[ 0.32 -0.90  0.29 -0.21  1.25 -0.17  0.60  1.62  2.10  0.06  0.79  0.66
 -0.67  0.60 -2.30  0.96 -0.56  0.55  0.09 -1.85  5.81 -0.47 -1.86 -3.19
  1.45 -0.06  1.07  1.66  0.72 -0.44  0.40] -> 23
[ 0.23 -1.72  1.21 -0.81  1.76 -0.35  1.66  1.10  2.98  1.17  0.73  1.29
  0.77  0.83 -2.84  2.01  0.37 -0.19 -0.31 -1.20  4.94  1.15 -2.14 -0.82
  0.53 -0.13  0.23  1.70  0.20 -0.48  0.31] -> 26
[-0.64  4.00 -2.64 -2.17 -0.36  0.33  2.17  0.25 -1.43  0.15  0.57 -0.16
 -1.70  1.76 -2.62 -1.31  3.83 -0.13  2.01  2.13  1.44 -2.10  2.61 -2.91
 -0.64  0.59  1.02 -0.94 -2.95  0.31  0.30] -> 23
[-0.39  1.28 -1.50 -0.97  0.74  0.34 -0.33 -0.19 -1.81 -0.88 -0.13 -2.32
 -1.15  0.57 -1.33 -1.37  2.84 -0.18 -0.35  3.24 -2.20 -1.67  3.22 -0.07
  1.04  0.14  0.31  0.01 -1.73  0.56  0.04] -> 13
[ 0.77  0.04 -1.12  2.29 -3.17 -0.16 -1.34  1.71  0.34 -0.97 -0.17  1.17
 -1.71 -0.23  2.54 -0.97 -4.56  1.35  1.24 -4.32  4.10 -2.07 -0.99 -6.38
  0.75  0.50  0.92  0.15  2.35 -0.59 -0.06] -> 5
[ 0.96 -3.62  1.19 -0.03  3.91  1.01 -1.34  0.57  0.84 -2.21 -0.22 -1.80
  0.27 -0.65 -0.72  0.84 -0.60  0.41 -0.61  0.85  1.63  0.28  0.34  1.05
  2.36 -0.93  0.66  1.76  1.61 -0.03  0.41] -> 16
[ 1.16 -3.31  0.89  0.93  2.32  0.36 -0.93  1.67  2.33 -1.76  0.17  0.14
 -0.54 -0.61 -0.39  1.02 -3.07  1.02 -0.06 -2.90  5.89 -0.18 -1.97 -2.13
  2.27 -0.59  1.18  1.62  2.97 -0.67  0.57] -> 17
[ 0.07  0.70 -0.87  0.08 -2.82 -0.31  1.84 -0.41  0.67  1.25 -0.51  1.78
  0.84  0.32  0.42  0.65  0.23 -0.50  0.70 -1.16 -0.33  0.27  0.75 -1.74
 -2.17  0.78 -0.95 -1.12 -0.32 -0.43 -0.31] -> 12
[ 0.52  1.79 -1.72  1.32 -5.57 -0.74  1.51  0.72  0.96  1.34  0.09  3.28
 -0.55  0.26  1.61 -0.16 -3.26  0.46  2.06 -3.97  1.72 -1.20 -0.72 -6.61
 -1.93  1.14 -0.41 -0.84  0.93 -0.84 -0.28] -> 8
[ 0.87 -2.38  1.72  2.57 -2.49  0.03 -0.88 -0.60  1.49  0.71 -1.50  2.21
  1.92 -1.28  4.68  1.14 -4.43  0.04 -0.11 -3.28 -2.04  2.28 -1.84  1.07
 -2.37 -0.06 -1.58 -1.14  2.94 -0.58 -1.02] -> 0
[-0.22  1.92 -1.73 -0.52 -1.72 -0.21  1.94 -0.17 -0.18  0.76 -0.20  0.98
 -0.21  0.91 -0.80 -0.14  1.51 -0.33  1.16  0.36  0.54 -0.59  1.52 -2.06
 -1.46  0.72 -0.45 -1.23 -1.39 -0.26 -0.04] -> 16
[ 0.65 -0.85  0.11  1.87 -3.02  0.55 -1.59 -0.51 -0.54 -0.50 -1.20  0.21
  0.98 -0.93  3.56 -0.41 -2.78  0.19  0.32 -1.38 -3.56  0.32  0.92 -0.60
 -1.39  0.23 -0.95 -0.93  1.70 -0.06 -0.63] -> 0
[-0.01 -0.75 -0.51 -0.89  5.97  1.13 -1.44  1.28 -1.46 -3.04  0.39 -3.16
 -2.45  0.59 -2.74 -1.09  2.34  1.05  0.54  2.47  3.92 -1.71  1.06 -0.50
  3.89 -0.89  2.59  1.53 -0.21  0.43  0.57] -> 24
[-0.45  0.67 -0.21 -2.40  2.95 -0.17  1.99  0.60  1.07  0.38  1.28 -0.55
 -0.46  1.34 -4.66  0.67  3.68 -0.33 -0.21  2.22  3.71 -0.48  0.18 -0.05
  1.36 -0.21  1.00  1.42 -2.25  0.15  0.70] -> 30
[-0.18  1.05 -1.08 -1.22  0.67 -0.52  1.71  1.35  1.12  0.23  1.17  0.47
 -1.58  1.42 -3.66  0.26  1.71  0.30  0.65  0.00  5.86 -1.34 -0.38 -3.33
  1.36  0.17  1.29  1.23 -1.24 -0.23  0.59] -> 26
[-0.46  1.68 -1.03 -1.63  0.85 -0.28  2.58  0.91  1.10  0.81  0.98  1.09
 -0.83  1.29 -3.41  0.55  2.17 -0.10  0.82 -0.49  5.06 -0.38 -0.76 -2.12
 -0.26  0.34  0.91  0.22 -1.46 -0.25  0.58] -> 29
